Here is a tiny trained network, its code and every weight. The questions are about switching its units off for an input and a target symbol, where a switched-off unit gives its printed mean instead of its output.

import numpy as np


def w(rows, s, z=0):
    codes = np.array(rows[::2]) - 128.0
    scale = np.full(codes.shape[1], s)
    scale[-1] = z or s
    return codes * scale


def norm(h):
    return h / np.sqrt((h * h).mean(-1, keepdims=True) + 1e-5)


def f(y):
    return y / 2 * (1 + np.tanh(0.7978845608 * (y + 0.044715 * y**3)))


def softmax(a):
    e = np.exp(a - a.max(-1, keepdims=True))
    return e / e.sum(-1, keepdims=True)


def log_softmax(a):
    a = a - a.max(-1, keepdims=True)
    return a - np.log(np.exp(a).sum(-1, keepdims=True))


def net(x, mask):
    ids = ['ΓΞΠΦΨαδεζηθλμστω'.index(c) for c in x.split()]
    T = len(ids)
    res = E[ids] + P[:T]
    r = norm(res)
    for j in range(2):
        rows = slice(2 * j, 2 * j + 2)
        q, k, v = (r @ M[0][rows].T for M in (Q, K, V))
        z = softmax(np.where(np.tri(T) > 0, q @ k.T / 2**0.5, -1e9)) @ v
        o = O[0][rows]
        res = res + np.where(mask[j], z, o[:, -1]) @ o[:, :-1]
    y = f(norm(res) @ A[0][:, :-1].T + A[0][:, -1])
    res = res + np.where(mask[2:6], y, B[0][:, -1]) @ B[0][:, :-1]
    return log_softmax(norm(res)[-1] @ U[:, :-1].T + U[:, -1])


Q, K, V, O, A, B = {}, {}, {}, {}, {}, {}
E = w([
[122,142,108,137,122,146,170],'Γ',
[105,115,106,116,148,133,100],'Ξ',
[118,121,161,111,169,118,125],'Π',
[99,122,149,95,122,137,165],'Φ',
[123,120,162,111,165,113,122],'Ψ',
[180,145,154,119,141,250,151],'α',
[128,112,120,102,80,100,148],'δ',
[120,123,163,112,165,119,125],'ε',
[139,122,128,103,112,149,133],'ζ',
[131,131,172,114,158,114,117],'η',
[156,124,123,86,118,81,150],'θ',
[129,115,105,156,65,236,127],'λ',
[160,134,132,111,86,109,98],'μ',
[182,147,71,121,111,127,153],'σ',
[122,112,154,151,115,108,151],'τ',
[119,122,158,109,167,118,127],'ω',
],0.012)
P = w([
[204,2,81,153,172,168,148],'0',
[173,63,109,147,143,143,137],'1',
[157,77,113,142,137,140,134],'2',
[147,88,118,135,136,137,134],'3',
[139,102,118,130,132,134,132],'4',
[132,115,118,125,131,129,132],'5',
[126,127,122,124,125,128,136],'6',
[118,136,123,120,125,127,135],'7',
[112,145,128,119,122,122,137],'8',
[105,157,127,116,120,119,139],'9',
[98,168,128,113,118,113,141],'10',
[92,181,132,108,115,106,145],'11',
[94,181,144,112,110,120,135],'12',
],0.0045)
Q[0] = w([
[220,174,196,76,25,133,156],'H0',
[121,142,106,1,126,124,88],'H0',
[142,142,150,227,150,69,155],'H1',
[94,51,213,54,61,170,202],'H1',
],0.0079)
K[0] = w([
[169,246,201,148,68,59,187],'H0',
[114,254,108,84,124,124,125],'H0',
[199,44,159,164,114,180,174],'H1',
[81,244,157,126,77,74,173],'H1',
],0.0074)
V[0] = w([
[137,91,124,194,132,128,198],'H0',
[147,162,4,135,120,101,141],'H0',
[149,153,172,117,98,138,211],'H1',
[38,160,138,166,130,50,104],'H1',
],0.0046)
O[0] = w([
[24,249,84,44,110,112,179,150],'H0',
[180,222,89,201,98,40,176,132],'H0',
[135,84,57,179,212,152,3,173],'H1',
[215,32,15,49,151,133,227,3],'H1',
],0.003,0.0026)
A[0] = w([
[121,155,128,148,135,195,139,163],'N0',
[50,137,175,104,209,97,141,3],'N1',
[116,117,98,121,137,69,160,99],'N2',
[123,115,160,222,254,72,79,122],'N3',
],0.0086,0.0025)
B[0] = w([
[86,141,141,125,167,13,120,190],'N0',
[179,158,55,53,117,140,12,251],'N1',
[115,149,142,105,186,135,65,163],'N2',
[138,1,141,229,206,164,216,231],'N3',
],0.0053,0.0033)
U = w([
[63,146,92,199,61,215,114,97],'Γ',
[135,122,125,127,117,151,151,39],'Ξ',
[132,122,131,115,124,147,153,54],'Π',
[218,148,159,77,193,20,140,24],'Φ',
[136,142,49,88,184,181,11,127],'Ψ',
[138,213,202,128,171,216,137,110],'α',
[131,124,124,129,122,148,149,40],'δ',
[67,166,92,176,164,76,190,187],'ε',
[213,211,34,181,110,146,174,133],'ζ',
[84,131,91,76,139,152,184,82],'η',
[117,48,36,122,54,44,151,73],'θ',
[142,151,144,113,90,147,211,188],'λ',
[131,120,130,126,122,145,148,41],'μ',
[49,142,238,113,103,97,94,184],'σ',
[234,134,154,178,58,135,89,125],'τ',
[136,22,116,181,194,146,154,255],'ω',
],0.011,0.0051)

Each question gives the input, a string of symbols that net reads in full, and the target symbol t.
The units are the heads (2 rows each of Q, K, V and O) and the neurons (one row each of A and B). Each row of codes is followed by its name. A weight is (code - 128) times the scale printed after its matrix; where a second scale follows, it is the last column's (O, A, B and U).
mask holds one flag per unit, heads first, then neurons. A switched-off unit (its flag False) gives its mean, the last column of its rows in O or B, instead of its output. The means were averaged over made-up inputs and are rounded, as every weight is.
A unit's drop is (log p(t) with every unit on - log p(t) with that unit switched off) / (log p(t) with every unit on - log p(t) with every unit switched off).
The circuit of an input: a set's keep is (log p(t) with only the set's units on - log p(t) with every unit switched off) / (log p(t) with every unit on - log p(t) with every unit switched off). Starting from all 6 units, units are removed one at a time, each time the one whose removal leaves the highest keep (on an exact tie, the one counted first), for as long as the keep stays at least 0.8.
circuit, biggest first: the units of the circuit, biggest drop first
top k neurons: the k neurons with the biggest drops, biggest first
heads that matter: for each layer, one digit per head in row order, 1 if its drop is at least 0.15 and else 0, layers parted by /
input σ Ξ ζ ζ Ξ ζ ζ ε, target ω: heads that matter => 00
input τ Ξ ζ Ξ Ξ Ξ ζ τ ζ, target η: circuit, biggest first => N1; H1; N3
input τ δ θ ζ θ τ ζ μ τ, target Ψ: circuit, biggest first => H0; N1; H1
input τ ζ ζ Ψ ζ Γ δ λ δ ε, target Ψ: top neuron => N1
input ζ Φ Ψ τ ζ τ, target Ψ: circuit, biggest first => H0; N1
input ζ δ ζ Π σ τ σ Ξ ζ Γ ζ ζ, target σ: heads that matter => 01
input ζ ζ Ξ Ξ ζ ω Γ ζ Φ Ξ τ, target ω: heads that matter => 01
input μ ζ τ σ ζ ζ Φ Γ μ Ξ ζ, target λ: circuit, biggest first => N1; N2
input ζ ζ ζ η ζ η ζ ω, target ω: heads that matter => 00
input τ μ ζ ζ ζ Γ ε ζ τ ζ, target η: circuit, biggest first => N1; H1; N3; N2
input ζ θ λ Ψ ζ ζ Γ μ ζ τ, target ω: circuit, biggest first => H1; N3
input Γ Ξ ζ Ψ Γ Π ζ Ξ ω τ μ τ Π, target Ψ: heads that matter => 00
input ζ ζ θ ζ ζ Ξ ζ δ ζ, target θ: heads that matter => 11
input θ ζ δ μ ζ μ ζ ζ ζ α δ Ξ, target ω: circuit, biggest first => H0; N3
input Ξ Γ τ ζ θ ζ ζ ζ ω Ξ ε, target ω: heads that matter => 10
input ζ δ Φ δ α ζ ε ζ μ ζ, target τ: heads that matter => 11
input θ μ τ θ ζ Π, target ω: heads that matter => 00
input ζ ζ σ ω θ ζ δ Φ Γ τ σ ω, target Ψ: circuit, biggest first => N1
input ζ Γ Γ ζ, target ε: heads that matter => 10
input Ξ Ξ ζ η ζ μ ζ, target τ: heads that matter => 10
input τ ζ Γ, target ε: heads that matter => 00
input Ξ ζ δ Ξ ε σ ζ ζ ζ Γ ζ, target ε: top 3 neurons => N1; N0; N2
input ζ Ξ θ μ ζ Π ζ ζ ζ, target σ: circuit, biggest first => N1; N3
